Below is a small trained network, with its code and all its weights. Each question gives an input and a target symbol and asks what happens when units are switched off, that is, made to give their printed mean instead of their output.

import numpy as np


def w(rows, s, z=0):
    codes = np.array(rows[::2]) - 128.0
    scale = np.full(codes.shape[1], s)
    scale[-1] = z or s
    return codes * scale


def f(y):
    return np.maximum(y, 0)


def softmax(a):
    e = np.exp(a - a.max(-1, keepdims=True))
    return e / e.sum(-1, keepdims=True)


def log_softmax(a):
    a = a - a.max(-1, keepdims=True)
    return a - np.log(np.exp(a).sum(-1, keepdims=True))


def net(x, mask):
    ids = ['αγδεημσφω'.index(c) for c in x.split()]
    T = len(ids)
    res = E[ids] + P[:T]
    u = 0
    for l in range(3):
        r = res
        for j in range(2):
            rows = slice(2 * j, 2 * j + 2)
            q, k, v = (r @ M[l][rows].T for M in (Q, K, V))
            z = softmax(np.where(np.tri(T) > 0, q @ k.T / 2**0.5, -1e9)) @ v
            o = O[l][rows]
            res = res + np.where(mask[u + j], z, o[:, -1]) @ o[:, :-1]
        u += 2
        y = f(res @ A[l][:, :-1].T + A[l][:, -1])
        res = res + np.where(mask[u : u + 8], y, B[l][:, -1]) @ B[l][:, :-1]
        u += 8
    return log_softmax(res[-1] @ U[:, :-1].T + U[:, -1])


Q, K, V, O, A, B = {}, {}, {}, {}, {}, {}
E = w([
[53,73,154,28,34,166,83,129],'α',
[111,140,62,10,84,31,50,82],'γ',
[133,188,186,71,215,29,155,83],'δ',
[168,89,232,152,153,126,130,168],'ε',
[125,254,168,183,154,53,179,63],'η',
[5,134,68,191,168,130,77,65],'μ',
[24,37,57,93,235,121,52,146],'σ',
[106,178,10,212,21,45,27,90],'φ',
[204,177,169,220,120,159,193,82],'ω',
],0.0063)
P = w([
[134,119,69,125,184,123,158,190],'0',
[101,219,156,146,151,143,66,179],'1',
[87,99,143,169,113,42,172,152],'2',
[130,188,190,132,136,129,43,127],'3',
[103,64,160,153,94,65,170,94],'4',
[148,169,197,113,124,163,41,65],'5',
[119,39,160,128,91,73,171,15],'6',
[156,139,193,93,121,190,72,2],'7',
],0.0062)
Q[0] = w([
[146,151,145,159,138,152,165,191],'0.h0',
[149,157,136,160,123,137,159,177],'0.h0',
[107,125,1,156,96,128,222,231],'0.h1',
[83,163,100,142,204,165,116,138],'0.h1',
],0.0044)
K[0] = w([
[105,110,97,161,224,155,128,197],'0.h0',
[115,116,92,129,227,146,126,186],'0.h0',
[144,197,254,144,229,218,99,249],'0.h1',
[101,32,142,110,163,133,160,197],'0.h1',
],0.0033)
V[0] = w([
[91,131,179,116,40,59,74,44],'0.h0',
[148,154,205,184,131,74,148,135],'0.h0',
[184,141,141,167,119,1,87,98],'0.h1',
[83,125,188,158,109,24,94,89],'0.h1',
],0.0046)
O[0] = w([
[79,89,156,88,82,171,111,2,142],'0.h0',
[57,155,170,178,173,122,140,50,255],'0.h0',
[98,118,227,167,95,73,83,50,220],'0.h1',
[97,102,168,157,129,170,107,9,243],'0.h1',
],0.0048,0.0014)
A[0] = w([
[197,213,182,167,179,188,106,106,169],'0.n0',
[78,109,73,178,152,125,74,113,170],'0.n1',
[168,104,152,200,127,81,254,101,188],'0.n2',
[135,80,82,103,135,188,141,182,93],'0.n3',
[102,133,112,117,51,117,87,107,161],'0.n4',
[130,89,176,125,102,156,120,42,252],'0.n5',
[76,127,100,95,146,99,96,97,193],'0.n6',
[97,143,121,143,212,109,148,142,179],'0.n7',
],0.008,0.0035)
B[0] = w([
[186,206,185,157,143,187,83,108,201],'0.n0',
[58,131,45,168,139,130,60,103,154],'0.n1',
[145,79,138,182,123,97,223,75,199],'0.n2',
[85,173,134,188,67,175,180,254,133],'0.n3',
[84,133,101,123,64,119,93,97,161],'0.n4',
[131,85,200,134,102,168,114,31,254],'0.n5',
[64,122,79,92,135,108,77,83,173],'0.n6',
[107,153,120,166,203,99,127,129,164],'0.n7',
],0.0063,0.0074)
Q[1] = w([
[141,74,203,153,143,114,181,59],'1.h0',
[102,70,83,125,100,64,203,138],'1.h0',
[138,138,150,153,127,118,126,124],'1.h1',
[102,122,150,107,1,111,93,76],'1.h1',
],0.0098)
K[1] = w([
[130,96,147,113,155,176,65,31],'1.h0',
[146,243,156,115,151,171,71,175],'1.h0',
[127,114,158,132,127,149,137,140],'1.h1',
[149,138,142,143,125,177,154,2],'1.h1',
],0.0089)
V[1] = w([
[162,189,145,223,114,154,175,112],'1.h0',
[174,183,103,160,3,93,128,118],'1.h0',
[204,159,127,170,171,160,183,102],'1.h1',
[168,118,96,115,107,175,145,142],'1.h1',
],0.0072)
O[1] = w([
[62,162,131,92,166,206,205,126,241],'1.h0',
[2,139,138,140,105,151,128,220,91],'1.h0',
[82,178,179,137,70,82,146,147,255],'1.h1',
[135,115,118,87,97,84,115,200,15],'1.h1',
],0.0072,0.0032)
A[1] = w([
[138,215,156,157,146,154,180,89,104],'1.n0',
[88,87,140,104,95,144,112,93,175],'1.n1',
[66,153,45,171,178,137,95,79,190],'1.n2',
[120,91,180,139,107,160,118,155,250],'1.n3',
[121,205,183,159,152,167,233,114,105],'1.n4',
[254,124,158,172,173,57,119,94,253],'1.n5',
[137,149,147,119,133,172,86,107,179],'1.n6',
[157,96,135,122,141,117,183,105,201],'1.n7',
],0.0061,0.0021)
B[1] = w([
[112,85,131,44,177,119,30,181,235],'1.n0',
[122,149,137,161,112,165,167,42,209],'1.n1',
[46,142,4,166,217,106,50,66,194],'1.n2',
[137,121,186,170,102,235,165,124,190],'1.n3',
[89,34,130,20,211,180,134,173,255],'1.n4',
[243,125,150,200,78,10,38,127,225],'1.n5',
[148,150,154,103,136,177,85,122,196],'1.n6',
[136,76,139,109,131,77,180,94,176],'1.n7',
],0.0046,0.0077)
Q[2] = w([
[147,201,254,122,125,152,84,95],'2.h0',
[104,45,192,161,101,63,229,80],'2.h0',
[114,87,152,190,156,82,135,75],'2.h1',
[147,192,175,150,162,168,30,113],'2.h1',
],0.007)
K[2] = w([
[107,67,163,150,105,119,180,5],'2.h0',
[139,205,196,107,124,189,51,74],'2.h0',
[102,134,165,118,112,188,31,1],'2.h1',
[93,16,97,166,100,117,185,63],'2.h1',
],0.0056)
V[2] = w([
[144,60,189,88,22,221,129,112],'2.h0',
[219,57,204,139,98,170,173,200],'2.h0',
[145,130,159,76,210,44,166,187],'2.h1',
[93,97,174,254,111,218,116,113],'2.h1',
],0.005)
O[2] = w([
[78,115,109,170,173,65,80,241,169],'2.h0',
[75,8,220,112,253,54,61,184,94],'2.h0',
[124,44,188,135,110,123,41,12,37],'2.h1',
[230,132,45,123,219,107,190,198,253],'2.h1',
],0.0049,0.0046)
A[2] = w([
[222,98,172,73,24,93,106,45,1],'2.n0',
[50,129,149,148,154,156,99,120,88],'2.n1',
[241,172,114,234,90,1,96,178,157],'2.n2',
[101,89,161,151,218,113,114,149,75],'2.n3',
[150,82,127,182,178,80,93,156,180],'2.n4',
[46,197,190,180,23,92,126,130,99],'2.n5',
[139,198,47,159,39,193,150,86,76],'2.n6',
[53,123,140,23,152,179,169,227,133],'2.n7',
],0.0059,0.0024)
B[2] = w([
[162,82,102,38,34,33,93,171,217],'2.n0',
[160,135,81,124,119,117,145,161,224],'2.n1',
[70,112,1,193,127,222,104,169,217],'2.n2',
[150,158,133,164,146,70,120,203,255],'2.n3',
[154,172,123,170,165,138,154,138,213],'2.n4',
[42,218,216,160,48,57,106,135,161],'2.n5',
[151,137,146,145,180,81,154,196,238],'2.n6',
[89,90,62,48,46,133,129,180,192],'2.n7',
],0.0074,0.0056)
U = w([
[93,93,103,57,122,139,133,219,158],'α',
[154,75,85,116,100,85,74,149,11],'γ',
[178,128,210,158,197,52,125,140,161],'δ',
[113,85,121,110,125,254,130,1,251],'ε',
[128,198,159,141,112,161,193,127,98],'η',
[199,164,102,78,126,134,180,133,100],'μ',
[160,93,158,53,90,91,108,43,123],'σ',
[108,147,54,213,172,194,131,155,151],'φ',
[53,169,177,174,46,62,95,145,52],'ω',
],0.0056,0.003)

Each question gives the input, a string of symbols that net reads in full, and the target symbol t.
The units are the heads (2 rows each of Q, K, V and O) and the neurons (one row each of A and B). Each row of codes is followed by its name. A weight is (code - 128) times the scale printed after its matrix; where a second scale follows, it is the last column's (O, A, B and U).
mask holds one flag per unit, layer by layer, with each layer's heads first. A switched-off unit (its flag False) gives its mean, the last column of its rows in O or B, instead of its output. The means were averaged over made-up inputs and are rounded, as every weight is.
A unit's drop is (log p(t) with every unit on - log p(t) with that unit switched off) / (log p(t) with every unit on - log p(t) with every unit switched off).
most important unit: the unit with the biggest drop
top k neurons: the k neurons with the biggest drops, biggest first
k most important neurons of layer l: the k neurons of layer l with the biggest drops, biggest first
heads that matter: for each layer, one digit per head in row order, 1 if its drop is at least 0.15 and else 0, layers parted by /
input ε γ δ ε δ φ, target φ: most important unit	2.h1
input ω γ ε α, target ε: heads that matter	11 / 01 / 00
input μ ω α φ η δ ω, target σ: top 3 neurons	(0.n2 2.n0 0.n5)
input ε ω ε γ ε ε α η, target φ: top 2 neurons	(2.n2 1.n5)
input μ δ δ ω, target σ: heads that matter	00 / 00 / 11
input δ ω ω, target α: heads that matter	00 / 10 / 00
input ω γ φ φ, target φ: heads that matter	11 / 01 / 01
input ε μ σ μ ε, target μ: top 2 neurons	(1.n2 0.n1)
input ε ω ε γ α σ δ ε, target σ: heads that matter	00 / 10 / 00
input α σ ε ε μ η ω, target ε: heads that matter	00 / 10 / 00
input α φ ε σ ω ω, target α: heads that matter	00 / 10 / 10
input γ ε ε σ α, target σ: heads that matter	00 / 11 / 00
input η ε ε η α δ, target φ: heads that matter	00 / 10 / 11
input μ γ γ ω ε, target α: 2 most important neurons of layer 1	(1.n4 1.n5)
input η η ε δ σ ε ω γ, target ω: most important unit	1.h1
input ε ε α γ, target ε: 2 most important neurons of layer 2	(2.n3 2.n0)
input ε ω η δ ω γ ω, target ω: heads that matter	00 / 11 / 10
input ε ε ε ε μ ε, target μ: heads that matter	00 / 00 / 11
input ε ε γ η ε ε φ ε, target η: 2 most important neurons of layer 0	(0.n0 0.n4)
input σ ε μ ω α γ, target ω: top 3 neurons	(0.n0 2.n5 1.n4)
input ε ε σ ω, target γ: heads that matter	00 / 10 / 00
input μ δ η γ ε ε, target δ: top 2 neurons	(0.n0 0.n5)
input η α ε, target φ: heads that matter	00 / 10 / 01
input η φ ω, target η: top 2 neurons	(0.n2 1.n2)
input ε δ α, target ε: top 2 neurons	(1.n5 2.n3)
input ω δ ω σ, target φ: heads that matter	00 / 00 / 00
input δ ω ε σ α σ ω, target γ: top 3 neurons	(2.n0 2.n2 1.n5)
